Each row was made from one small tree. The marks that hang from a mark follow it in brackets, in alphabetical order. Every link used is in the known rows. Write each row's tree.
Each row is shifted at random along 5 fixed directions that mean nothing.
Known rows:
S(W(L(X(Y)) Z)): [  80 -128   33  204  -49 -124   92   87  -34   83  114   19  119  -53
  -38 -229   78 -176  -48  268 -285  182   73   19 -185  206  -18  -11
  101   84  201 -123   35  -98  -79 -143   39  -79  168  -21  -75  129
   21   59 -264  220  137  -62   82    8  -44]
V(N(Q) U): [ 157  -19  -58   64  202 -155 -333   36   82   95  272  161   22 -123
  261  149 -154  170  270  -92  126 -222 -500  162 -357   29  462  190
 -149 -177   25  263  165 -212 -276  -26  -53  313 -131  -25  139  -93
   36 -144  377  348   93  113  238  294  300]
R(G(F J(Z)) U(A)): [  92 -131 -288 -148  -51   84 -100 -255    7  263  -64  106  154 -113
  234  303  150   -6   49 -242   -1   86 -309   22 -269   62   45 -222
  163  -50  188 -240   87 -120  525    1   65  116   81   32  -81  -92
   41  -92  -20  144 -374  -69   29 -114  -39]
X(J(W(L(G) Q) Z(V(N)))): [-172   29   62  -11 -189 -196  311   85  -80   -3   89 -391  220   81
 -157 -498  319 -144   35  230   73  212  317 -154  333  168  285   76
 -156 -266    1  -42 -134  -20   22    9 -173    1  209  -34  126  155
  137  215 -261   71  257 -221  -31  221 -133]
X(J(W(L)) Y Z(V(N U))): [ -35 -230  236  342  140  -52  -27  195  -28  -41  157   90   16  387
  195 -100  166 -140   59  242   -6   11 -130  -58 -120   16   63  139
   21  248  253   14  213 -508 -263 -163   30   63  -45   61  136  110
  116    6   17  414   63   42  203  221   13]
V(N(Q) U(A(Z))): [ -59   14  -60  125   42  -89 -137   86  129  -64  150  -52  179 -174
   32 -255  -36    2  228   85   62 -260 -167  145   59  253  263  238
  -64 -386    6  183 -125  -17 -131   16  -32  270  -43  162  135  336
   58  121  390  246  167  -36  -66  265  172]
G(R(U(A))): [  37  199 -341 -226 -178  -34   28 -153   42  131  -48    9  217 -290
  -83   93  137  -21 -103  -98  -46   22  -37   76   62   28   29 -297
  -18 -125   22 -213 -271  185  461    7  -69  296  177   81 -199 -263
   54   81  -60   33 -190   34  -38  -56   84]
N(Q V(U(A))): [ -77  256 -208   -9 -240 -247 -113 -140 -169   28  -52  -11   87 -228
  -97  131  -53   41   31    6   33  -87   49  125   92  106   29 -280
   38   65  -80    8 -289  324  -38  -28  -34  270  -22  269 -111 -133
  133  159  -14   97 -137   36  -76  -82  258]
R(G U(A)): [ 141  225 -260 -276 -112  -78   50  -69  209  184  296 -138  247 -324
  -46 -201   71  113 -214  101   84 -189 -173   32   43   87  149   69
 -123 -534  179 -108  -97 -239  398  197 -132  626   71  188 -159 -260
  -84  -37  151   56    5 -118  184  301  -43]
Q(U(A(Z(V)))): [-116  204 -186   65 -104   26  -64 -102  -71  -15 -196   10  125 -122
  -89 -113  124  -50   96  -20  -18 -117  112   70  253   43  112 -121
  -55 -159   -8 -258 -259  377  108  -69  -45  110   97   42  -68  -71
  131  153    8   62 -175  141  -36  -47   99]
W(L Q(U) Z(V(N))): [-112  137 -219  165   48 -302 -157 -158 -133  264  118  -49   95 -241
  -58 -131   -8  253  179  -71   74   67 -219   -1 -182 -110  580  -33
 -222 -108 -164  -60    4    0 -202   75 -185  286   19 -213   10 -484
  103  -86 -105  165  197  267  355  394  118]
W(L(J(Z(V)) X(Y(A))) Q): [-174  110   44  296  -54  -56   94  -32 -231   62 -125  -96   93   49
  -67 -369  245 -155   13  192 -177  205  216 -167  -78 -149  170 -133
  -73  351   41 -422 -121  128   74 -160  -91 -193  247 -136   33 -160
  176  206 -447  285   16  290  189  -52 -194]
J(W(Q(U(A)) Z) X(Y)): [ -87  -65   55  239   19  -60   51   46  112   31  164 -180   52  -68
  -62 -253    3   15   14  186  -60  276  -73  -54    9  -34  -19   22
  -74  -33  116   13  -48 -158   89  131   16  103  125   18  118   57
   61   65 -151  174  255   40  168  231 -190]
L(G J W(Q) X): [-178  -96  274   -1 -180 -204  176  110 -191   52  -44   28   26  278
 -149  -43  397 -333 -120  102  -93  191  198    2  237  206  -93 -249
  249  105  328  -37  -11 -181   16 -104   40  -46  132  213  -93  150
   85  150 -271   61  -12 -423 -137 -409  -10]
V(N(Q) U(A)): [ -14  192 -279  -53 -158 -234  -49  -54  -76  125   70  -56  305 -356
  -85  -84   22   12   68   62   53 -233   -3   76   36  213  326  -11
  -35 -245  -92  114 -222  204  -34   45 -112  416   13  134  -84  -24
   21  124  183  201  -17   -5  -66  167  316]
R(G(J(W(L Z) X)) U(V)): [  18 -152 -284  -85  -71  -40   42 -104  -81  354   80 -107  165 -126
   -9   41   77 -130 -131  -96  -90  213    0  -57  -43  201   31 -144
   74  -18  175 -247   53  -44  374   46   71  146  145   27 -164  -92
   76   39 -309  129 -145 -118   65   89  -93]
X(J(W Z(V(U))) Y(A)): [  29 -107   67  110 -150  -48  144  158 -167   11 -138  159  286  154
  -94  -96  421 -362 -297  335 -100 -240  338 -215   95  104 -118   42
  269  113  458 -185   46 -249   -7  -61   11  369  123  153 -146  133
  -93  225 -110  328 -187 -147   56   82  -50]
J(W(L) X(Y Z(V(U(A))))): [ -45  -80   38  326  150   82    1  140  -35   60  147 -124   23  109
  171 -136   40 -141   17  238  -63  101  -66  -92  -75 -125  -31   68
 -175  212   79 -213   33 -113   23 -119   30  -55   94   -5  118  -52
  143   57 -159  427   22  264  240  152 -121]
G(F(Q) R(U(A))): [-107  462 -190 -240 -166  -27   80 -119  272 -153  244 -405  108 -227
 -268 -408 -101  343   68  131   12  555 -149   75  189 -133   34 -211
 -563 -434 -374  -12 -453  125  698  315 -220  163  344   65   -9 -274
  184   41 -145 -177  352   35  -52  212 -254]
G(J(X Z(V)) R): [ 105 -573  166  -38  101   72  -82  189  167  163   16  332   18  215
  191  228  145 -315  -93  -11  -80  -72 -157   16 -105  190 -150   66
  406 -111  634   12  412 -481  117  -19  228  116   68  191   60  402
 -152  -69   50  217  -47 -338   56    9  -61]
Z(V(N(Q) U(A))): [-218  317 -111  -69 -394 -300  -51  -40 -170  108    9  -41  155  -78
 -348  -48   13   22 -191  292   86 -212  181   24  354   99   18 -271
   66  -17  -18   22 -301   32  -53  136 -118  563  -70  401 -183 -218
   68  247  -51   15   27 -150  -52   19  185]
S(G V(N) W(L Z)): [ -85 -209  207  224 -156 -149 -159   54   25 -188  -26 -141  -53  225
 -201  -89 -202  157  235  155 -109  545  112  140  106  301 -180 -308
  -35  -24  -19  260 -186   85 -216 -147   63 -349  -45  108   96  338
  192  259 -341 -158  267 -323 -274 -161  -51]
V(N U(A)): [ -50  -82  -35    8 -130 -170 -138   34  -18  108   16  207  125   -5
 -112  174   71  -59  -75   82  -14 -205 -101  106   11  199  -64 -224
  235  -40  261  135  -47 -201  -87    9   13  431 -107  350 -114   67
   -3  123  120  137 -126 -217  -55  -38  209]
S(G W(L Q Z)): [  70 -354   56  161  159 -137 -212  -88  -18   56   17   62  -40  154
  206  235  -45   74  224 -105  -93  250 -201   75 -361  151   64 -143
   41   16  103  101  142 -208 -307 -193   81 -229  -73  -75  107  131
  164  -17 -173  105   82 -151   59 -112   31]
S(G(F) V(U(A)) W(L)): [ 181 -262  -73   32  236  -52 -141   20   78  -26   73 -145  297 -118
  137  -47  -97   72  352  -32   42  211 -224   73 -276  338  213  193
 -288 -641 -147  264   34   -1  -24  -28   55  -17  140  -40   47  238
  -44 -144  100  122   69 -237 -113  241   25]
L(G(F(S) R) J W(Q) X): [ -32  -12 -127 -122   60 -139  209  -33 -154  167  -65 -138  270  -46
  190  -70  417 -343  230 -231  -56  327  -41    4  -60  145  475   12
 -132 -272 -158   -6   23  118  347 -108  -63 -187  409 -281  -46  -45
    9 -183 -145  221  -51 -154 -126 -108   57]
S(G(J R)): [ 208 -266    6 -226 -101  -60   54   46  148    9   81  130  164   36
   -4   63  170 -132 -139   74  -67  114   -6   54  -11  321 -172   -1
  187 -348  362   91  103 -270  260   65   24  254   68  221 -116  214
 -149    6   76   -9   13 -431  -79  -13   76]
L(W(Q(U(A)) Z) X(J Y)): [-173   98   66  306  -95 -153  115  -68 -147    7   73  -70    7   16
  -75 -241  179   -6   28  214  -71  316  -37  -98    4 -160   31 -171
  -24  299    9 -173 -113 -189  107   -9   -5    5  141   47  -44 -168
  206   74 -276  184  143  165  183  -33 -131]
W(Q Z(V(N U))): [ -76  189 -190  147   56 -268 -166  -31 -124  215   91   -9  113 -228
  -21 -111   70  184  173  -71   95 -139 -198   -6 -173  -61  577  -11
 -208 -126  -97    7    9  -15 -186    6 -145  345   30 -145   -9 -256
   73  -42   48  251  161  178  183  327  146]
Q(U(A(Z) V)): [ -33  -41 -267   81   98   35  -66  -34    0  121 -208  116  291 -243
  117   20  212 -197  192 -259  -26 -324  -43  132   -2  338  279   92
  119 -428  158  -10  -86  321   19 -148  111  205   95    1  -78  275
   -5    2  307  223 -318   11 -162  125  223]
U(A(Z) V(N(Q))): [-161  326 -426  -15 -268 -166   -1 -170 -165  283  -99  -83  265 -342
  -40  -17  117 -107   46  -14   24 -427   92   57  114  203  424  -46
   63 -169 -128  -99 -280  406   21 -176  -90  373   32   33 -157 -118
  113  132  136  242 -197  142  -35  127  242]
U(A(Z) V(N)): [-171 -171  -89  136  -93  -46 -293 -113 -134  347 -247  452  -73  214
  163  666  134 -212  -43 -162  -35 -477 -235  147 -151  134  -34 -355
  539  295  382  -40  107 -203 -216 -334  161  309 -237  266 -148  -41
  123   25  130  276 -496  -47   56 -235  218]
F(Q(U(V))): [-119   53  -44  -48  -60 -162 -191  -48  -74  112 -166  223    6  124
  -89  376   42   35   -7 -174  -62   18  -50  149  -29  165  -12 -359
  186  -20  198  209  -61   64  -90   -6  106  251  -11  199 -176  -63
   96    5  -43  -27 -233 -163 -141  -71  191]
G(F(S(W)) R): [ 160   88 -231 -234  -38  -77  -89 -147   92   24  104  -27   56   -1
  134  172  -80   68  150  -49  -87  285 -277   94 -170  -79  157 -147
 -274 -192 -236    8  -25  -19  307  -83  -91    6  212 -170  -47 -323
   59 -190 -137   37    8  -26   92   17  -40]
X(J(W) Y(Z(V(N)))): [  -4  -18   79  124 -185  -72   53   34 -112  142  -48  175   38  329
   58   65  284 -237 -176  310  -72 -199  126  -76   76  -27   37  -23
  244  357  317 -214  100 -341 -129 -231  -66  235  -20   68  -46 -149
   69   83  -78  312 -165   31  274   48   39]
R(G(J) U(A(Z(V(N))))): [-160  119 -125  -91 -152   44   10  -14   91   20  -37 -129  242  -43
 -137 -348  143  -14   -3   93   22  -29  127  104  403  278   23  -42
   11 -370  137 -154 -220  -21  360   75   -7  224   82  290  -64  311
   74  208   86  -53   -1 -250 -247   64  -49]
Y(X Z(V(U))): [  95  -72  -48  217  196  102 -181   59  -66  -12 -169  221   -6   94
  192   43  179 -117  223 -149  -94 -219  -54  142  -58   57  242   34
  -32   84  151 -221    9  193 -198 -290   42 -133   82  -91  105  169
  138   80  109  347 -219  222   36  -67  224]
A(Z(V(N(Q)))): [-115  153 -109  -55 -286 -216   37   41  -68  146  -23   36  235  -95
 -173 -188  175 -190 -128  190   16 -492  236   52  296  319  300  112
  196 -312  177  -20  -92   31 -167  -53  -91  489    2  164 -105   82
  -47  159  155  164   31 -177  -10  156  208]
S(G(F J)): [ 259 -187  -54 -132   30    3    0  -52  137  -13  132   53  155  -51
  156  -45  110  -13  143  -18   -9  167 -172   48 -237  254  143  127
 -112 -463  131   64  159 -120  249    1  -36   53  122  -35   32  162
  -77 -139  148  113   10 -220   31   52   59]
Z(V(N(Q) U)): [ -62  447 -158  -62 -222 -264 -101  -13 -110   48  183 -142  107 -187
 -220 -223  -83  199   22  204  125 -114   10   35  187  -47  360  -48
 -311 -137 -218   13 -234  142  -46  106 -224  434   14   85  -53 -369
  101  122   12   90  190   96  115  228  171]
X(J(W) Y(A) Z(V(N(Q)))): [-115   45   79  266 -211  -69  -29  -45 -242   75 -103  200    5  336
  124  197  268 -184 -177  297  -31 -194  164 -109   -8 -131   28 -138
  253  608  247 -189   46 -244 -227 -302  -34  172 -103   47  -51 -203
  127  164 -130  410 -190  170  247  -79  105]
W(L(X(J Y)) Q Z): [ -59 -157  232  237  -72 -209  243   93  106  -63  239  -44   17  112
 -122 -518  207 -147 -118  327 -139  187   14  -99 -133  168   23   60
  100   15  289  -70   67 -501  -44   31   -8   86  143  151   44  196
   61   73 -190  181  348 -101  189  180 -176]
W(L(G J(X)) Q Z(V)): [ -99 -231  142  278  224   -9 -177 -106  -96   99  -83   36 -240  213
  257   67  112  -54  346 -216  -36  397 -230   20 -288 -167  260 -217
  -93  388   23 -220  128   63 -148 -187   16 -556   51 -213  250  -85
  317  -15 -329  216  -11  230  176 -260   -6]
L(G(R) J(Z(V)) W X): [ -34  -82  327  171  145  117  -20  216   21  -52  155  -95 -162  254
  228 -162  143 -128  244   67   27  433 -220   20  107 -219   53   53
 -222   69  121 -121  105 -129  215  -97   -1 -396  190 -122  223   -3
  173  -32 -161  215  208   13  124 -145 -216]

Write each row's tree:
[ 185  -62  -76 -174 -169  -56  131    0    5  -29   67  -95  190  -21
  -32  -69  116 -123  -45  127  -73  198  221  -32  124  278  -73    1
  -52 -291  152  -30  -46   94  251  -50  -62   52  138   39  -68  149
   10  117  -91   40   -8 -277  -69  -41   41] | S(G(J(W)))
[  15 -212   28 -165  -43  -22   59   34  -19  202  154  -34   -3  127
   77  190  188  -85  -17   76  -91  509 -208  -43 -120  -89  -63 -103
   16  -13  113   -4  194 -293  453  105    3  -63  256  -19  -19  -93
   16 -115 -274  124   94 -213   92  -68 -217] | L(G(F(Q) J(X Z) R) W)
[ 177   57 -249  130  -11   75  -83 -138  -88  102  -96  217   36 -113
  106   61  240  -73  -15    5 -201 -240   11   49 -180 -113  218  -38
    1  198  146 -446  -65  211  -22 -333 -129   32  104 -196  -39 -227
   80  136  -34  388 -274  411  332  -57  139] | Y(A X Z)
[  42  -72    5   34  -63   97  121   46  -77   33   56  -46  -44  112
  167  105  298 -230   15  -22 -119  435    0    4    4   -7 -103 -156
   -4  226  138 -248   36   86  396 -206    2 -276  216 -124  -38  -37
  104   42 -236  189  -73  -18  -13 -227  -25] | L(G(J(W) R) X(Z))
[-249  -15  115  190 -124 -154  132  -56  -67 -259  -52 -238    9  191
 -256 -425   80   18  140   89   -4  517  261  -83  345   83    5 -210
 -177   -6  -90 -111 -250  111  -23   77  -49 -189  172   22  119  131
  317  257 -397  -90  253  -56  -79   10 -111] | X(J(W(L Q(U) Z(V))))
[-140  -84   90  228   20   37 -264   58   83 -147  -14  124  -86  160
    7   29  -51   29  226   17  -24  -30 -225  188   56   86 -100 -182
   37   58  105   58 -132  -78  -89 -112   47   11 -119  252  129  275
  220  208  155  139  -21  -13 -107 -127   75] | V(N U(A(Z)))
[ -91   58  -82   88  -10  -48 -227 -113  -39   87 -105  171   26  -15
   97  167   16  -43   72  -38   76 -311 -126  103   71   33  142    2
  121  -94  116  -95  -38   29 -143  -38   30  276  -93  130   -7 -124
   86   12  181  168 -147   90  136   34  182] | N(Q(U(A(Z(V)))))
[ 175 -115  245  -44   76   63   19  120  245 -105  327   57 -164  175
  169 -100  159  -64   29  109   38  224 -354   69 -124  -79   21   84
 -128 -100  241  -17  169 -455  216   13  -50   12  103   87   93  -70
   33 -108   59  121  178  -91  243   24  -78] | L(G(R) X(J))
[-158  -97  155  -41 -115 -245  -84  -45   40 -194  -25  -27 -138  440
 -123  104 -142   29   47   76 -170  422   57  120  103  151 -283 -465
    3   84    0  140 -171 -180 -130 -139   78 -224    9  238   64  170
  275  172 -409 -188  124 -340 -181 -272 -112] | F(S(W(L Q)))
[ -71 -131   36   -1  -31 -181   42   50 -160  323   75    5   90   66
   40  -19  215 -222  -80   99  -20 -162   -7 -183   24 -100  267   47
  107   33  274 -183  225 -268    9  -96   -3  171  138  -49   10 -172
   23  -29 -216  323   18  -53  315   37 -155] | L(J(X Z(V)) W(Q))
[ 158 -240 -234 -190  -91  -36   37 -101 -123  206 -181  275  164   11
  153  468  225 -311  -85 -190 -134   45   39   13 -107  208  -43 -205
  318   71  264 -175  111   63  230 -189   63  109  164  -21 -210   15
   12  -16  -86  202 -375 -132  -45 -203  224] | G(J(W) R)
[ 243 -259 -207 -117   44    4  -42  -21  -44  249   13    6  250 -181
  132   54  119 -137   51   32 -134  144   46  -32 -132  140  163   98
   -2 -197  108 -114  191   40  204  -62   37  -39  209 -155 -113   57
 -114  -74 -151  139   32 -165   29   46   27] | S(G(J(X) R) W(Z(V)))
[-166   11  135   81  -91 -281  -93   40   54 -143  158 -167  -42  153
 -296 -222 -224  111   75  236 -273  633   83  109  129  130 -210 -275
 -120  -50  -81  240 -183  -55  -38  141   16 -179  116  143  -14   19
  163  123 -475 -207  409 -275 -109   40 -162] | F(Q(U) S(W(L(X) Z)))
[ -52  -27   -5  -73 -275 -306  -60  -16  -83   25  -95  191  154  -71
 -199  158   72 -113 -125  -11  -18 -164  173  189  210  410  -60 -167
  399 -151  328  223  -81   70 -210   56   81  433  -66  366 -141  139
 -101  114   68  -19 -117 -370 -152  -45  320] | N(Q(U) V)
[ 125 -215 -121 -215 -207 -167   13 -159 -120  306  119  170    2  191
   30  390   70 -136 -362  107  -62   33  -76  -70 -108  108 -221 -220
  328  137  363 -250  209 -462  142    9  -26  403  -53  235 -258 -356
   36  -25 -242  111 -256 -230  313  -82   25] | R(G(J(W(L))))
[ -13   11 -212  -79  -99  136  105  -54   91   26  129 -227  110 -128
    5  -88   86  -69  -22   38 -120  420    7  -41  158  -93 -161 -183
 -174   87  -10 -307 -175  138  690  -41    2 -107  274  -27   -4  -60
  143  138 -259  114   15   87   -3  -27 -204] | G(J(W X(Z)) R(U(A)))
[ 105  220  -90 -173   23  -29   19  -46    8   39  181 -126   54 -104
   76  -75  184   69  125  -57   17  413 -249   57   30 -244  197  -82
 -369  -26 -107 -201 -122   49  455  -10 -170  -49  229 -179  -16 -446
  149  -64 -127   92   49  110  144  -64  -53] | L(G(R(U)) J W)
